Here is a tiny trained network, its code and every weight. The questions are about switching its units off for an input and a class, where a switched-off unit gives its printed mean instead of its output.

import numpy as np


def w(rows, s, z=0):
    codes = np.array(rows[::2]) - 128.0
    scale = np.full(codes.shape[1], s)
    scale[-1] = z or s
    return codes * scale


def f(y):
    return np.maximum(y, 0)


def log_softmax(a):
    a = a - a.max(-1, keepdims=True)
    return a - np.log(np.exp(a).sum(-1, keepdims=True))


def net(x, mask):
    res = np.array(x, float).reshape(1, 6) / 4 @ E
    y = f(res @ A[0][:, :-1].T + A[0][:, -1])
    res = res + np.where(mask, y, B[0][:, -1]) @ B[0][:, :-1]
    return log_softmax(res[-1] @ U[:, :-1].T + U[:, -1])


A, B = {}, {}
E = w([
[250,203,225,112,107,101,65,132,254],'x0',
[140,97,137,123,160,143,192,112,183],'x1',
[187,195,94,90,166,121,107,151,107],'x2',
[179,49,46,72,106,202,101,163,177],'x3',
[42,195,57,199,111,176,138,139,186],'x4',
[163,104,118,177,85,125,168,151,98],'x5',
],0.009)
A[0] = w([
[148,135,142,160,22,28,133,205,218,127],'neuron 0',
[100,138,35,148,173,169,147,88,58,9],'neuron 1',
[168,170,184,141,86,164,78,187,187,28],'neuron 2',
[131,184,154,46,83,149,80,152,195,217],'neuron 3',
[144,195,141,31,93,77,141,87,62,125],'neuron 4',
[66,51,96,115,169,93,119,124,59,54],'neuron 5',
[100,190,80,158,69,166,127,101,181,6],'neuron 6',
[88,182,97,196,137,176,122,155,173,117],'neuron 7',
[150,122,189,114,122,44,112,208,175,37],'neuron 8',
[108,208,89,180,132,162,165,114,159,33],'neuron 9',
[102,183,152,198,174,68,144,62,116,114],'neuron 10',
[82,103,125,86,205,112,76,56,170,253],'neuron 11',
[142,73,71,84,81,255,71,136,166,180],'neuron 12',
],0.0083,0.003)
B[0] = w([
[68,172,87,124,111,197,172,54,170,223],'neuron 0',
[54,126,115,42,229,204,126,140,148,206],'neuron 1',
[98,116,125,86,155,117,175,80,211,225],'neuron 2',
[74,185,90,152,110,138,107,140,123,247],'neuron 3',
[174,126,93,134,72,135,70,186,127,185],'neuron 4',
[57,204,168,159,137,116,207,168,150,210],'neuron 5',
[150,123,200,50,124,98,181,159,68,189],'neuron 6',
[169,90,205,107,110,89,67,155,38,208],'neuron 7',
[136,111,132,48,69,194,184,123,176,199],'neuron 8',
[198,60,161,74,2,114,133,138,73,189],'neuron 9',
[222,46,87,191,188,50,58,19,88,201],'neuron 10',
[203,148,185,200,96,198,128,123,125,198],'neuron 11',
[215,51,113,176,157,48,99,74,67,254],'neuron 12',
],0.0074,0.0097)
U = w([
[172,67,57,232,198,79,98,56,125,128],'0',
[157,82,175,118,134,91,145,163,111,158],'1',
[148,135,71,255,166,191,132,91,122,205],'2',
[46,163,98,115,188,153,179,118,187,5],'3',
],0.007,0.0033)

Each question gives the input, the list of numbers given to net, and the class t.
The units are the neurons (one row each of A and B). Each row of codes is followed by its name. A weight is (code - 128) times the scale printed after its matrix; where a second scale follows, it is the last column's (A, B and U).
mask holds one flag per neuron, in row order. A switched-off neuron (its flag False) gives its mean, the last column of its row in B, instead of its output. The means were averaged over made-up inputs and are rounded, as every weight is.
A unit's drop is (log p(t) with every unit on - log p(t) with that unit switched off) / (log p(t) with every unit on - log p(t) with every unit switched off).
The circuit of an input: a set's keep is (log p(t) with only the set's units on - log p(t) with every unit switched off) / (log p(t) with every unit on - log p(t) with every unit switched off). Starting from the 12 units with the biggest drops (on a tie, the unit counted first), units are removed one at a time, each time the one whose removal leaves the highest keep (on an exact tie, the one counted first), for as long as the keep stays at least 0.8.
units of the circuit, in order: the units of the circuit, biggest drop first
unit that matters most: the unit with the biggest drop
top k neurons: the k neurons with the biggest drops, biggest first
drop when u is switched off: that unit's drop, to one decimal
input [-8,2,8,1,-2,-1], class 3: unit that matters most => neuron 1
input [1,0,7,-2,4,-2], class 1: units of the circuit, in order => (neuron 9; neuron 0)
input [5,0,7,0,7,1], class 1: units of the circuit, in order => (neuron 9; neuron 6)
input [-5,6,1,-2,6,4], class 1: top 3 neurons => (neuron 9; neuron 7; neuron 0)
input [-7,0,-2,-2,7,4], class 1: top 3 neurons => (neuron 7; neuron 9; neuron 0)
input [5,-5,4,-2,1,-8], class 2: top 2 neurons => (neuron 11; neuron 1)
input [-4,-4,6,1,-3,-3], class 3: units of the circuit, in order => (neuron 12; neuron 10)
input [-4,7,2,-5,-3,-7], class 2: units of the circuit, in order => (neuron 11; neuron 7)
input [-6,4,-4,0,1,-2], class 3: units of the circuit, in order => (neuron 1; neuron 5)
input [-4,-8,-4,-7,8,7], class 1: top 4 neurons => (neuron 9; neuron 6; neuron 7; neuron 12)
input [-7,-6,-4,1,7,1], class 1: units of the circuit, in order => (neuron 7; neuron 6)
input [-4,6,-2,2,-1,-8], class 2: top 2 neurons => (neuron 11; neuron 2)
input [7,7,-2,-4,3,0], class 3: top 4 neurons => (neuron 12; neuron 0; neuron 2; neuron 8)
input [8,-7,1,-3,7,1], class 3: units of the circuit, in order => (neuron 2)
input [1,-6,-4,-4,5,3], class 1: units of the circuit, in order => (neuron 6; neuron 7)
input [-1,-4,-1,-7,8,3], class 1: top 3 neurons => (neuron 9; neuron 6; neuron 7)
input [8,0,-6,-6,-6,5], class 3: units of the circuit, in order => (neuron 0; neuron 12)
input [5,-7,3,7,-3,-8], class 2: top 4 neurons => (neuron 3; neuron 10; neuron 11; neuron 7)
input [-8,-5,0,0,3,6], class 3: top 2 neurons => (neuron 1; neuron 5)
input [6,4,3,5,8,5], class 1: unit that matters most => neuron 6
input [2,1,7,6,6,-3], class 0: top 3 neurons => (neuron 12; neuron 8; neuron 5)
input [2,-7,-8,3,-6,-8], class 2: top 4 neurons => (neuron 11; neuron 7; neuron 6; neuron 9)
input [6,6,1,7,-4,-5], class 0: top 2 neurons => (neuron 12; neuron 5)
input [-3,-4,2,-6,6,-5], class 0: top 2 neurons => (neuron 10; neuron 8)
input [-8,-3,8,2,-4,-3], class 3: top 2 neurons => (neuron 1; neuron 5)
input [4,3,-5,-7,0,1], class 0: top 2 neurons => (neuron 10; neuron 5)
input [2,2,-3,-5,5,-3], class 0: units of the circuit, in order => (neuron 10)
input [-4,4,8,4,5,1], class 1: drop when neuron 6 is switched off => 0.1
input [-1,-4,3,8,-5,-5], class 0: drop when neuron 12 is switched off => 0.7
